Below are the code and all the weights of a small trained network. Each question names an input and a class and asks about switching units off, where a switched-off unit gives its printed mean instead of its output.

import numpy as np


def w(rows, s, z=0):
    codes = np.array(rows[::2]) - 128.0
    scale = np.full(codes.shape[1], s)
    scale[-1] = z or s
    return codes * scale


def f(y):
    return y / 2 * (1 + np.tanh(0.7978845608 * (y + 0.044715 * y**3)))


def log_softmax(a):
    a = a - a.max(-1, keepdims=True)
    return a - np.log(np.exp(a).sum(-1, keepdims=True))


def net(x, mask):
    res = np.array(x, float).reshape(1, 4) / 4 @ E
    y = f(res @ A[0][:, :-1].T + A[0][:, -1])
    res = res + np.where(mask, y, B[0][:, -1]) @ B[0][:, :-1]
    return log_softmax(res[-1] @ U[:, :-1].T + U[:, -1])


A, B = {}, {}
E = w([
[157,219,105,189,150,54,117],'x0',
[7,119,150,102,175,76,181],'x1',
[138,209,127,48,165,203,38],'x2',
[158,133,203,194,196,138,122],'x3',
],0.013)
A[0] = w([
[146,119,141,87,140,167,108,243],'N1',
[97,158,91,89,129,148,114,115],'N2',
[123,160,126,93,145,179,112,134],'N3',
[101,41,138,126,137,90,164,96],'N4',
[161,124,100,163,90,131,132,165],'N5',
[138,153,155,109,140,212,109,148],'N6',
[97,34,140,128,154,106,178,136],'N7',
[96,152,99,99,97,90,171,140],'N8',
[138,66,141,144,152,122,161,138],'N9',
[151,131,96,136,100,129,130,24],'N10',
[155,158,172,228,207,89,113,131],'N11',
[119,128,124,139,101,146,127,83],'N12',
[160,136,129,100,140,128,92,113],'N13',
[93,162,141,111,135,88,140,139],'N14',
[86,117,87,77,119,124,143,132],'N15',
[88,126,97,109,97,129,93,227],'N16',
[120,177,124,137,146,111,89,195],'N17',
[134,251,115,147,134,106,86,179],'N18',
[110,149,134,106,143,176,78,115],'N19',
[69,133,76,116,87,95,167,86],'N20',
[76,66,141,148,129,106,138,176],'N21',
[114,120,150,104,168,182,81,139],'N22',
[90,133,112,109,155,104,111,65],'N23',
[190,74,114,176,105,159,102,172],'N24',
[148,212,75,170,164,110,131,211],'N25',
[135,127,133,117,155,204,52,127],'N26',
[177,75,100,154,100,111,95,88],'N27',
[87,88,119,144,132,76,170,253],'N28',
],0.017,0.0042)
B[0] = w([
[108,127,143,121,107,96,153,184],'N1',
[116,143,140,95,156,97,76,174],'N2',
[94,114,132,113,182,77,163,186],'N3',
[74,109,159,50,125,164,124,218],'N4',
[170,123,148,152,85,153,47,174],'N5',
[51,163,103,94,142,96,181,198],'N6',
[42,185,172,11,137,136,129,231],'N7',
[196,91,122,141,69,139,163,182],'N8',
[95,145,155,87,108,119,137,188],'N9',
[172,164,131,156,95,168,99,145],'N10',
[133,93,140,78,147,34,76,252],'N11',
[128,147,142,130,138,147,125,130],'N12',
[100,150,174,104,139,115,149,164],'N13',
[174,92,141,148,109,114,99,173],'N14',
[135,93,142,123,123,80,104,180],'N15',
[142,148,130,136,121,112,81,171],'N16',
[163,93,140,162,162,63,99,181],'N17',
[171,115,99,132,139,66,49,233],'N18',
[117,142,96,95,161,89,153,188],'N19',
[156,45,121,138,81,154,189,194],'N20',
[95,128,164,66,134,121,86,209],'N21',
[89,166,55,127,138,99,169,191],'N22',
[129,84,154,123,109,107,118,155],'N23',
[117,88,148,111,59,139,115,196],'N24',
[170,110,79,160,144,108,90,220],'N25',
[52,164,133,75,139,110,172,209],'N26',
[190,98,161,136,98,164,98,173],'N27',
[90,90,179,104,92,126,108,234],'N28',
],0.012,0.021)
U = w([
[81,145,79,112,154,141,248,52],'0',
[100,168,127,178,161,187,146,7],'1',
[119,129,127,142,186,169,130,1],'2',
[119,128,126,161,187,201,115,4],'3',
[92,167,99,100,225,68,109,104],'4',
[170,53,116,130,115,82,81,232],'5',
[75,112,201,80,82,164,94,225],'6',
[202,137,72,232,90,197,86,128],'7',
],0.011,0.003)

Each question gives the input, the list of numbers given to net, and the class t.
The units are the neurons (one row each of A and B). Each row of codes is followed by its name. A weight is (code - 128) times the scale printed after its matrix; where a second scale follows, it is the last column's (A, B and U).
mask holds one flag per neuron, in row order. A switched-off neuron (its flag False) gives its mean, the last column of its row in B, instead of its output. The means were averaged over made-up inputs and are rounded, as every weight is.
A unit's drop is (log p(t) with every unit on - log p(t) with that unit switched off) / (log p(t) with every unit on - log p(t) with every unit switched off).
most important unit: the unit with the biggest drop
top k neurons: the k neurons with the biggest drops, biggest first
drop when u is switched off: that unit's drop, to one decimal
input [-7,3,6,3], class 4: top 3 neurons => N20, N2, N8
input [7,-8,5,-2], class 5: top 2 neurons => N18, N7
input [7,0,-4,-7], class 7: top 2 neurons => N11, N7
input [-3,-4,5,2], class 0: most important unit => N11
input [7,4,-6,2], class 5: top 4 neurons => N11, N25, N26, N14
input [3,-5,1,8], class 5: top 2 neurons => N7, N24
input [-7,-4,6,-3], class 4: top 3 neurons => N2, N20, N16
input [4,-3,-8,5], class 6: top 2 neurons => N18, N9
input [7,1,4,2], class 5: top 2 neurons => N7, N18
input [3,3,2,4], class 5: top 3 neurons => N7, N26, N6
input [-7,-1,8,-1], class 4: top 2 neurons => N2, N20
input [2,4,4,-1], class 4: drop when N27 is switched off => 0.7
input [-4,0,3,-1], class 4: drop when N20 is switched off => 0.3
input [0,-7,6,2], class 4: drop when N11 is switched off => 0.0
